(in the rows, 128 means zero)
Each row of numbers stands for one thing and depends on some of the facts below. Use the named rows to name the rest.

Facts:
bapleta fepen:a
baposkon dotol:766 plarube:478 fepen:c
bebrom dotol:150 plarube:68 konis:liflal fepen:e
berol dotol:150 plarube:68 fepen:e
beski dotol:179 plarube:478 fepen:b
beve dotol:150 plarube:478 konis:nugal,trulo,brafek,plitrer,gupus fepen:e
brafek dotol:150 plarube:478 konis:skudribrak,pebron,kegridru fepen:d
braflis dotol:150 plarube:478 konis:sotrodor fepen:e
brakin konis:trova,brafek,skudribrak fepen:c
bratuli dotol:150 plarube:478 konis:bebrom fepen:d
brazu dotol:673 plarube:68 fepen:c
brekim dotol:179 plarube:478 konis:gastus,drogris fepen:f
bupuran dotol:766 plarube:68 fepen:f
daru dotol:766 plarube:690 konis:trova,beve fepen:b
daskon dotol:179 plarube:478 konis:lelu,voska fepen:d
degren dotol:150 plarube:690 konis:nubrebre fepen:c
digri dotol:179 plarube:478 konis:sebre fepen:e
ditrel dotol:150 plarube:68 fepen:b
drave dotol:673 plarube:478 fepen:e
drodar dotol:150 plarube:690 konis:mizon fepen:g
drogris dotol:179 plarube:690 konis:gastus fepen:e
drudamor dotol:150 plarube:690 konis:moti,stubror fepen:f
dugrem dotol:766 plarube:478 fepen:f
dutal dotol:150 plarube:478 fepen:e
fabrin dotol:150 plarube:478 konis:gribrum fepen:g
fevo dotol:766 plarube:68 konis:sulidak fepen:c
fezo dotol:150 plarube:690 fepen:b
flekor dotol:673 plarube:68 konis:stoplur fepen:b
flelu dotol:766 plarube:68 konis:brakin,ralo,sotrodor fepen:b
flimo dotol:150 plarube:478 fepen:b
fludek dotol:150 plarube:68 konis:mizon fepen:f
foplen dotol:766 plarube:690 konis:reklek,pebron fepen:b
fotove dotol:799 plarube:554 fepen:f
fotru dotol:766 plarube:478 fepen:e
gastus dotol:150 plarube:478 fepen:a
gavan dotol:150 plarube:690 fepen:e
gidrosom dotol:179 plarube:690 konis:kunu,lasagro fepen:a
gidrur dotol:150 plarube:68 konis:matruze fepen:g
giviflo dotol:150 plarube:478 konis:brakin fepen:f
gribrum dotol:150 plarube:690 konis:runu fepen:c
grupir dotol:150 plarube:554 konis:kuzer,lasagro fepen:a
guli dotol:150 plarube:478 fepen:d
gupus dotol:179 plarube:68 konis:kegridru fepen:g
gurul dotol:179 plarube:554 konis:berol fepen:d
kapledres dotol:673 plarube:68 fepen:a
kegridru dotol:150 plarube:478 konis:truren fepen:b
kesti konis:simil,kunu fepen:d
kibu dotol:150 plarube:68 konis:liflal,bebrom,brekim,gribrum,runu fepen:e
klepu dotol:799 plarube:68 fepen:c
kunu konis:liflal fepen:a
kuzer dotol:150 plarube:478 fepen:b
lasagro dotol:150 plarube:478 konis:tutofus,flelu,motoskis,tosom fepen:b
lege konis:tutofus,skavor fepen:b
legral dotol:179 plarube:68 konis:brafek,brekim,sotrodor fepen:e
lelu dotol:150 plarube:690 konis:bratuli,gribrum fepen:f
liflal dotol:150 plarube:478 fepen:c
lifus dotol:150 plarube:690 fepen:c
ligru dotol:766 plarube:554 fepen:d
luflom dotol:799 plarube:554 fepen:b
matruze dotol:799 plarube:690 konis:sulidak,voska fepen:a
mepu dotol:150 plarube:478 fepen:a
mizon dotol:766 plarube:554 konis:brafek,gribrum fepen:c
mobril fepen:g
moklel dotol:766 plarube:478 konis:mizon fepen:b
moskoru dotol:150 plarube:690 konis:mudril fepen:a
moti dotol:150 plarube:68 fepen:f
motoskis dotol:150 plarube:478 konis:plina,truren fepen:a
mudril dotol:150 plarube:68 konis:mobril fepen:d
mukli dotol:673 plarube:68 fepen:d
mustem dotol:799 plarube:690 fepen:c
nabra dotol:150 plarube:554 fepen:e
nase dotol:766 plarube:478 fepen:a
nepom dotol:673 plarube:68 fepen:f
niklonur dotol:673 plarube:478 fepen:c
nopofe dotol:766 plarube:690 konis:plina,skudribrak fepen:b
nubrebre dotol:150 plarube:690 fepen:e
nugal dotol:150 plarube:690 konis:brafek,pebron fepen:a
pafila dotol:150 plarube:68 konis:ralo fepen:e
pebron konis:skudribrak,bebrom,truren fepen:b
pega dotol:766 plarube:690 fepen:c
pibin konis:runu,kibu fepen:d
pladir dotol:150 plarube:68 konis:trova fepen:d
plagras dotol:766 plarube:554 fepen:e
plagres dotol:150 plarube:690 fepen:g
platribrik dotol:150 plarube:68 fepen:e
plina dotol:179 plarube:68 fepen:f
plitrer dotol:150 plarube:478 konis:pladir,motoskis fepen:c
plizuflos dotol:673 plarube:478 konis:drodar fepen:b
plogum dotol:673 plarube:68 konis:giviflo fepen:b
plostos dotol:179 plarube:478 fepen:d
pluke dotol:150 plarube:554 konis:liflal fepen:g
pluklegrir dotol:179 plarube:478 konis:pibin fepen:a
podam dotol:766 plarube:478 konis:tutofus,flelu,risodru,lasagro fepen:e
rabrir dotol:673 plarube:478 fepen:a
ralo dotol:179 plarube:554 konis:sulidak fepen:g
reklek dotol:766 plarube:68 fepen:a
rimo konis:giviflo,moti,skesti fepen:g
rimok dotol:150 plarube:68 fepen:g
risodru dotol:150 plarube:690 fepen:g
rodobrok dotol:766 plarube:690 konis:giviflo,trulo fepen:a
runu dotol:799 plarube:68 konis:kegridru fepen:e
sebre dotol:766 plarube:690 konis:liflal fepen:b
seplun dotol:799 plarube:690 fepen:f
simil dotol:150 plarube:478 konis:tutofus,voska fepen:b
skaton dotol:150 plarube:68 konis:nabra fepen:b
skavor dotol:150 plarube:554 konis:brakin,beski fepen:d
skeklu dotol:766 plarube:68 fepen:b
skesti dotol:766 plarube:478 fepen:b
skudribrak dotol:150 plarube:478 konis:drogris fepen:a
sodum dotol:150 plarube:690 konis:voska fepen:f
sotrodor dotol:673 plarube:690 konis:brekim,kibu fepen:g
stoplur konis:giviflo,kegridru fepen:a
stopom dotol:150 plarube:68 konis:skudribrak,plitrer fepen:g
stubror dotol:150 plarube:690 konis:giviflo,pladir,gupus fepen:c
sulidak dotol:673 plarube:478 fepen:f
supabak dotol:150 plarube:478 konis:gribrum fepen:d
tekaplan dotol:799 plarube:554 fepen:a
tosom dotol:673 plarube:478 konis:skudribrak fepen:f
trakogrir dotol:799 plarube:554 fepen:c
tratin dotol:150 plarube:690 fepen:a
trova dotol:766 plarube:68 konis:bebrom fepen:e
trulo dotol:150 plarube:690 konis:drodar fepen:f
truren konis:liflal,kunu fepen:c
trutri konis:trova,kuzer,runu fepen:b
tutofus dotol:766 plarube:478 fepen:e
viku dotol:673 plarube:554 fepen:a
vivi dotol:766 plarube:554 fepen:b
vodur dotol:150 plarube:554 fepen:a
voska dotol:150 plarube:478 fepen:b
zastum dotol:179 plarube:690 fepen:b
zistaza dotol:766 plarube:68 fepen:a
zugul dotol:150 plarube:478 fepen:g
zutas dotol:799 plarube:478 fepen:f
zuzu dotol:150 plarube:554 konis:truren fepen:c

Named rows:
[156 112  57  96 104 141  87 153 120 149 109 120 127 124  86 163 127 143
 181 126 100 131 152 160 164 124 152 160 163  81]: bratuli
[ 99 112 151 122 162 143  76 109 147 109  94  91  99 186  96  79 131 138
 164 163 153 169 190 140  94 157 120 172 161  89]: mizon
[113 173 105  87 111 146 110  62 135 117 130 128 114 193 104 167  95 114
 145 132 122 140  84  99  95 120 120  99 146  80]: plogum
[138 115  60  94 103 130  96 117  90 130 145 156 109  69  93 152 172 150
 178 144  90 152 180 185 188 126 157 175 123  87]: bebrom
[159 161 127  95 157 143  70 168 144 133 108 114 169 127  85 116 170 105
 123 126 126 144  99 119  98  83 147 105 172 107]: pluklegrir
[134 174  63 147 160 154  81 112 139 128 109 160 128  76  97 125 157 106
 153 146 105 128 135 124 162 119 131 116 178 170]: digri
[117  94 142  98 108 152 105 122 129 161 124  97 161 111 171 156 138 123
 104 129 123 147  59 107 113 147 144 100 135  80]: stopom
[112 153  45 125 131 121  84  87 137 154 102 122 128 111  93 138 119 111
 167 152 139 105 160 114 162 187 116 161 181 143]: braflis
[106 121 115 124 119 134  91 132 152 150 104 135 101  92 132 152 125 101
 151 149 153 158 180 135 103 169 130 159 151 119]: fevo
[148 107 176 115 146 144  86 147 140 140 123  95 114 177  91 101 158 133
 102 150 154 173 125 137  91  75 157  96 105  85]: ralo
[121 144  70 157 128  74 181 146  97 111 122 157 142  85 153 130 109 110
 107 115 139  92 163 116 168 138 100 131 154 200]: dutal
[136 155  78 172 149  86 178 162 139 100 111 166 133  70 175 145 119 116
 111 123 140 100 182 122 149 158  99 111 148 191]: fotru
[120 112 175 155 118 102 202 148 123 102 148 121 104 191 159 109  89 144
 115  95 107 122 123 116 143 160 110 117  86 147]: fezo
[123 100 156 159 115  90 179 144 139 127 148 149 114  76 173 106 122 137
 104 140 141 149 157 151 102 132 108 116  93 185]: pega
[161 121 117 152 118 113 156 160 138 113 118 139 146  75 172 151 111 120
 115 108 155  88 170 140 133 127 111 101 118 194]: baposkon
[158  97 166 111 106 118 181 150 107 147 132 122 146  95 182 119 133 119
 102  86 149  96 106 130 112  94 145 124  94  95]: rimok
[ 87 141 158 155 140  67 176 109 103 129 142 152 111  90 153  84 114 114
 102 139 123 106 173 117 161 177 101 149  91 189]: gavan
[172 100  76 150 101  93 178 156  82  96 147 166 131  64  94 144 168 148
 158  92  87  88 168 181 180  93 155 142 113 158]: liflal

Name these rows:
No name comes twice in this set of rows, the named rows included.
[142 144 157  96 165 150  90 166 150 157 144 144 160  92  84  84 169 134
 118 158  91 163  88 155  92  84 149 132 106  85] | gidrosom
[ 85 153  45 145 118 132  74  57 134 162 101 108 167 114 105 154 114 110
 152 155 131 106 123 121 159 180 115 145 192 152] | beve
[100 104 170 151 111  86 182 157 103 138 145 128 120  95 162  72 113 127
 109 127 133 106 164 130 135 142 101 135  85 144] | lifus
[133 155 164 163 161 127 190 147 142  87 157 151 106 173 114  97  97 130
  96  97 110 130  95 117 122 108 130  80  96 163] | zastum
[149 140 166  89 110 145  81 151 149 161 119 109 169 122 106 148 160 105
 104 138 136 156  62 113  91 105 152  82 142  83] | gupus
[101 144  58 131 122 146  87  87 153 164 124 151 132  52 110 151 137 114
 176 155  93 156 156 165 152 173 133 159 177 138] | trova
[145  98  68  96 107 152  94 159 122 166 122 114 171 115 114 161 155 141
 126 137  88 115  77 111 151 127 148 115 182  81] | motoskis
[110 132 129 119 121 150 101  87 150 153 104 110 109 173 140 169 101 114
 176 139 133 171 111 114 103 184 132 148 144  92] | flelu
[166 173  85  85 121 149  97  78 131  83 116 109 104 187  93 155 115 133
 154 129 140 124 131  96  91 108 117 107 169 103] | plizuflos

The same things again, as new rows of numbers:
Some rows with their names:
[123 130 126 150 113 121 136 166 167 129 117 126 117 120 112 161 133 134
 133 126 134 140 149 129 118 120 170 143 127 126  99]: plizuflos
[132 140 150 136 104 120 132 161 110 114  97 126 112 124 135 141 158 137
 141 124 119 142 135 129 114 122 182 135 130 102  90]: daskon
[144 125 117 133 131 134 133  82 145 120 138 134 149 130 101 140 116 142
 104 117 102 113 150 127 112 141 144 137 120 143 148]: sulidak
[120 126  80 136 143 113 120 129 162 139 133  95 123 120 108 171 138  91
 142 115 144 126 110 131 117 124 118 101 114 161 126]: rimo
[145 138 122 130 127 135 132 103 139 118 145 136 146 136 122 139 111 169
 111 114  99 104 156 131 132 148 180 131 136 136 144]: skesti
[126 128 100 128 153 107 135 146 146 145 132 128  96 121  93 174 114  84
 149 112 118 125 147 128 112 120 136 135 118 121 109]: giviflo
[118 127 115 137 142 110 140 158 159 122 125 125 101 129 134 143 138 145
 143 133 141 119 150 125 152 134 183 120 142 129 101]: daru
[112 139 150 134 114 137 151 166 128 127 134 149  95 132 149 121 126 127
 128 127 132 136 144 127 130 122 179 147 138 115  93]: mudril
[123 130 110 128 138 109 139 149 151 128 130 126 102 131 135 140 133 143
 148 133 126 109 153 118 153 141 183 124 141 130 109]: foplen
[130 111 122 138 140 121 136  69 131 119 159 122 137 148 125 118 129 135
 102 119  90 107 160 123 130 149 142 131 120 157 147]: seplun
[133 154 133 123 132 114 145 179 129 138 123 133  96 125 152 149 130 118
 143 118 151 129 126 143 119 105 140 148 125 119 116]: plitrer
[130 140 113 105 140  96 149 181 117 157 139 131  73 127 116 178 111 107
 169 115 121  98 161 126 122 120 179 162 122  99 102]: brafek
[137 146 128 128  90 125 125 196 145 139 119 111 110 136 166 127 158 136
 155 139 130 138 149 128 143 123 180 148 127 118 103]: kesti
[122 121 107 127 176 134 127  53 130 116 162 134 150 134 105 132 119 122
  88 108 106 112 130 135 122 136  76 104 121 159 156]: risodru
[125 139 147 117 107 139 154  96 127 113 153 149 135 147 147 109 110 178
  98 122 102 105 154 124 141 149 184 148 133 120 134]: mukli
[100 122 133 150 132 138 141 154 161 117 128 137 108 121 112 132 130 107
 121 126 144 163 135 122 118 122 146 120 131 136  89]: fludek
[123 136  85 120 161 117 121  97 103 138 127 107 116 110  98 142 141  79
 140 115 137 109  88 123 123 128 124  82 113 131 104]: gupus
[103  86 147 119 106 131 103 129 117 136  98 132 120 124 109 109 109  89
 166 141 148 170 101 114 127 139  64 120 131  87 124]: pafila

Which thing is each row?
No name comes twice in this set of rows, the named rows included.
[109 121 148 182 107 114 166 213 160  91  90 132 111 103 152 164 142 158
 130 138 198 169 119 138 129 103 167 139 154 150 104] | mizon
[129 138 113 115 167 157  59 169 139 170 118 102 155 103 130  72 179  80
 139 174 152 163 107 129 139  87  46 104 113 157 121] | pluke
[139 149 133 148 119 120 120 146 109 124  92 115 126 113 133 143 158 112
 132 122 152 137  92 137 110 113 125 107 115 124 112] | pluklegrir
[116 129 141 124 136 113 155 189 115 126 130 138  93 113 125 148 119 137
 143 125 136 139 157 129 123 114 170 158 139 113 100] | skavor
[113 145 144 134 129 119 148 173 123 116 123 135 108 134 164 121 142 129
 119 126 150 136 131 136 131 118 135 140 138 123 110] | degren
[145  99 141 111  92 130  64 127  88 148  62 104 150 118 116 115 148  96
 180 147 124 166  92 122 110 135  63 109 125  75 127] | digri
[149 144 125 124 123 133 126  76  91 114 138 130 151 133 117 131 135 152
 105 108  79 103 148 134 109 143 176 139 120 123 133] | beski
[122 134 166 166  99 139 141 206 162 110 101 145 111 122 145 136 141 132
 129 126 128 190 153 138 104 107 176 160 139 121  87] | supabak
[113 140 144 161  73 129 140 210 165 106  99 122 119 126 165 136 161 144
 148 132 145 175 148 134 124 118 187 144 137 133  92] | pibin
[124  84 138 121 109 121  93 142 120 141  80 118 123 119  95 130 114  86
 176 139 135 182 109 120  95 126  46 130 128  89 129] | braflis
[132 150 135 111 138 125 133 194 113 153 129 126 111 119 162 113 137 125
 146 148 160 123 118 135 136  95 123 141 123 124 119] | zuzu
[128 142 137 130 126 125 154 112 120 101 143 138 142 141 171 119 122 181
 103 121 125  93 124 128 152 147 158 131 143 140 151] | pega
[132 135  87 113 159  98 125 145 151 167 129 119  99 125  92 168 119 100
 161 124 125  96 145 124 128 125 147 126 111 119 119] | tosom
[119 131 117 143 137 108 144 161 146 120 123 130 108 120 145 152 132 133
 141 133 175 118 104 122 149 128 135 115 139 144 124] | rodobrok

Now the same things, written a new way:
Some rows with their names:
[139 145 132 164 112 135 113 129 125 130 129 182  88 121 112 177 157 133
 133 139 153 120 173 133 119 123 121 133 147  89 139 119  98 125  82 111
 157  96 168 129 105 117 151 138 185 159  95]: skesti
[123 116 148 156 125 126 104 124 128 143 111 164  83 122 117 157 143 136
 129 132 148 116 159 121 155 101 103 146 155 107 151 127  86 124  89 132
 151 106 149 114  90 145 140 142 183 127 105]: mepu
[105 118 143 166  89 120 117 124 128 125 151 162  96 112  99 153 146 135
 132 119 135 111 172 124 134 109 122 130 144 102 156  80 103 112  81 130
 161 140 148 115 121 120 139 132 170 142 102]: tekaplan
[120 119 156 164 126 128 114 133 139 150 115 172  86 119  95 168 145 127
 146 135 152 104 160 125 153 108 119 148 152  97 142 121  85 112  82 121
 141 112 144 112  74 129 147 147 188 142  87]: voska
[117 130 109 153 117 121 135 116 125 127 160 192 105 115  82 180 182 119
 120 138 151 115 158 135  93 118 120 131 153 103 151 112 127 114  62 137
 159 113 138 133  65 143 120 128 171 193 124]: daskon
[113 111 121 171  98 109 102 127 120 127 121 151  94 112 146 134 148 139
 124 133 133 121 183 102 143  89 113 144 162 107 160 104  93 119  98 147
 166 131 142  95 119 158 134 132 173 127 123]: zutas
[115  99 140 155 119 112 127 112 114 115 139 189 100 122  79 163 170 135
 148 129 161  91 135 145 118 107 106 146 190 102 110 120 109  97  94 111
 151 127 131 124  88 147 147 115 148 187 127]: fevo
[112 102 155 138 118 104 125 112 122 118 124 181 117 145  87 155 173 129
 123 126 163 102 134 126 150 100  98 147 159 124 128 129 104 103  85 149
 161 121 127 122  63 170 136 124 162 150 131]: grupir
[105 129 147 133 115 100 126 104 122  86 125 193 129 162  70 168 175 126
 114 128 154 106 134 128 133 108 109 122 136 109 124 109  99 108  68 153
 169 115 136 145  52 154 127 114 144 164 125]: nugal
[107 105 161 134 123 111 133 116 134 119 150 189 110 123  54 166 164 109
 127 118 162  92 113 133 127 105 106 146 160 116 125 132 113  90  80 123
 143 129 119 126  41 147 128 126 161 163 117]: pladir
[103 109 172 168 105 110  85 118 137 113 109 149  97 124 113 137 137 141
 135 114 139  96 149 116 173 105 109 139 157 115 132 104  81 100 100 125
 161 112 142 110 107 133 151 125 161 121 108]: moti
[107 122 128 137  95 101 135 114 114  91 154 180 127 141  86 161 176 132
 114 121 145 115 166 121 114 108 123 120 138 112 145  90 115 108  74 151
 170 133 134 128  84 147 127 116 146 175 128]: matruze
[130 127 152 139  99 133 120 114 110 115 108 158  97 152  97 167 140 150
 152 133 159 116 160 133 149 121 106 115 124  95 119  92  93 123  87 122
 149 111 154 138 112 126 153 131 165 140 106]: nubrebre
[129 122 152 163 120 129 111 134 139 152 117 175  84 119  97 171 142 120
 140 136 156 103 161 122 148 111 119 150 157  89 139 114  87 110  84 124
 146 116 145 114  78 127 145 146 186 136  85]: kuzer
[104  89 160 148 116 111 122 108 133 122 132 189 119 120  79 154 179 133
 125 124 164  99 144 145 110 110 111 144 190 105 106 131 140 109 103 120
 155 120 136 109  82 159 142 115 133 184 134]: trova
[102 128 114 159 114  88 106  98 118  95 116 182 129 138 111 153 194 132
 118 134 135 112 166 132 107 110 134 151 172 113 152  99 114 107  70 150
 200  97 127 133  75 173 111  96 147 170 147]: tosom
[122 122 131 177 106 130 121 130 130 140 154 172  91 106 102 171 151 124
 142 131 141 111 182 126 118 115 137 146 159  84 152  92 101 116  82 119
 166 120 150 112 106 115 141 144 180 162  96]: beski
[136 138 121 164 114 133 123 129 123 139 161 167  87 108 106 178 160 131
 130 133 146 137 171 131 103 117 128 130 141  94 157 108 104 124  72 120
 158 113 162 125 103 126 139 145 199 166 103]: plostos

Rows to name:
No name comes twice in this set of rows, the named rows included.
[135 141 142 149 120 134 112 130 131 142 133 174  73 123  99 180 149 126
 130 138 151 128 151 131 126 120 109 127 125  96 146 112  94 122  68 112
 140 104 163 134  78 131 138 139 197 148  84] | guli
[ 85  99 159 152 111  89 100 103 133  98 116 177 115 141 100 142 163 134
 124 123 134  91 135 125 151 103 111 149 170 119 128 114  96  90  92 147
 172 120 130 114  70 166 134 105 139 148 125] | fludek

Now the same things, written a new way:
Known rows:
[113 136 120 114 141 134 106 144 124 139 137 139 132  86 125 137 143 129
 126 121 123  91 107 144 133 135 118  90 131 141 154 135]: drodar
[123 107 127 133 126 137 109 140 124 120 134 114 128 149 118 146 143 131
 118 143 132 138 145 124 121 133 107 113 121 119 118 112]: sebre
[133 100 124 123 157 117 150 139 141 151 140 132 122 154 144 166 105 115
 111 155 110 128 146 147 133 125 118  98 134 129 109 103]: plizuflos
[113 150 138 109 159 129 135 133 133 141 143 158 112  95 139 140 113 128
 121 130 107  81 125 162 148 133 141  98 131 133 141 133]: fabrin
[129 101 127 121 151 115 144 137 140 151 143 128 129 157 139 167 105 126
 110 154 112 132 150 136 132 121 112 101 139 136 118 109]: flekor
[147 116 122 136 118 122 117 134 126 124 123 120 137 146 109 130 139 126
 128 130 139 146 135 124 120 120 143 148 112 123 116 107]: plagras
[108 138 135 132 136 129 118 148 113 128 129 140 149 105 143 114 146 128
 104 114 133 122  99  98 124 154 111 117 155 138 136 168]: liflal
[136 136 131 123 116 141 115 117 130 102 110 110 119 131 126 138 110 128
 166 139 126 113 165 155 122 106 136 134  94 112 136 110]: gidrosom
[151  95 124  54 123 164 128 133 140 152 180 153 107 157 124 128 126 106
 248 150 173 145 146 110 161  27 176  40 123  76 127 159]: moskoru
[112 140 127 114 140 138 105 128 127 138 137 147 124  89 128 122 141 141
 132 120 119  97 110 145 139 142 117  98 123 135 152 138]: plagres
[124 113 132 130 127 141 111 138 121 122 135 120 123 152 118 146 144 132
 122 146 129 138 144 125 126 138 103 121 119 117 121 110]: vivi
[147 136 116 124 141 118 162 125 131 132 126 132 120 146 129 132 106 110
 144 120 120 145 145 134 125 125 153 133 119 124 113 112]: braflis
[131 119 132 149  90 123 126 124 115 107 110 111 142 143 124 105 134 124
 120 125 152 161 114  88 124 132 129 169 144 126 113 148]: tutofus
[121 116 111 124 108 127 147 112 135 117 125 109 119 121 137 122 107 125
 143 122 126 152 132 135 129 118 122 123 138 137 131 131]: skudribrak
[149 129 131 132 128 121 145 123 130 122 125 128 121 156 124 137 120 124
 128 133 130 133 140 126 130 121 159 157 120 114 100 116]: podam
[126 139 126 122 155 133 107 152 116 144 143 147 136 107 124 123 156 132
 127 118 125 107 116 126 130 151 115 101 126 133 138 131]: gribrum
[144 131 116 124 128 121 155 123 127 129 124 122 136 145 131 124 114 117
 139 114 128 153 135 117 125 132 139 141 134 134 121 122]: platribrik
[137 161 124 156 143 113 117 117 125 105  83 113 128 112 121 148 110 136
 104 119  92  99 163 175 103 163 130 171  82 140 137  72]: gurul

Rows to name:
No name comes twice in this set of rows, the named rows included.
[150 150 148 120 139 133 163  93 132 147 138 148 105 157 133 101 113 144
 155 121 122 136 145 120 135 145 150 173  99 104 100 116] | pafila
[136 131 103 158 107 114 130 126 119 121 100  93 145 114 122 113 137 131
 112  99 120 164 124 123 102 175 101 168 112 147 131 101] | nubrebre
[120 148 133 138 104 126 104 139 113  97  88 111 163 110 137 110 120 120
 128 107 144 124 120  96 120 112 139 157 140 135 148 167] | plina
[119 120 137 126 129 121  95 129 130 158 142 142 135  86 136 127 145 145
 112 133 135  93 101 140 138 133 109 109 133 134 143 136] | sotrodor
[138  96 118 130 100 119 123 104 143 147 127 111 126 120 124 126 126 136
 144 143 137 144 131 146 129 111 113 133 116 127 134 109] | viku
[147 109 134  65 124 149 128 142 127 148 175 156 130 165 137 114 123 107
 221 131 183 148 124  71 161  35 177  64 154  89 125 196] | mudril
[153 128 112 129 122 127 134 130 125 131 128 116 132 133 121 125 135 117
 149 111 132 155 137 123 116 131 131 135 108 126 122 107] | gavan
[119 123 148 139 113 150 139 104 110 123 136 123 117 146 145  89 131 151
 131 127 135 156 131  84 127 176  89 146 130 111 110 157] | voska
[117 139 144 126 147 124 112 148 116 128 137 149 133 123 132 141 137 129
  95 143 123  96 109 120 140 138 131 124 145 128 125 141] | baposkon
[125 140 103 166 113 102 151 114 121 114  89  90 144 116 132 114 113 131
  90  96 108 160 124 126 100 183 101 193 129 163 130 109] | berol
[124 116 118 124 137 140 127 132 122 130 140 122 124 142 128 127 136 136
 136 131 128 146 146 120 121 154  99 107 117 122 125 116] | fezo

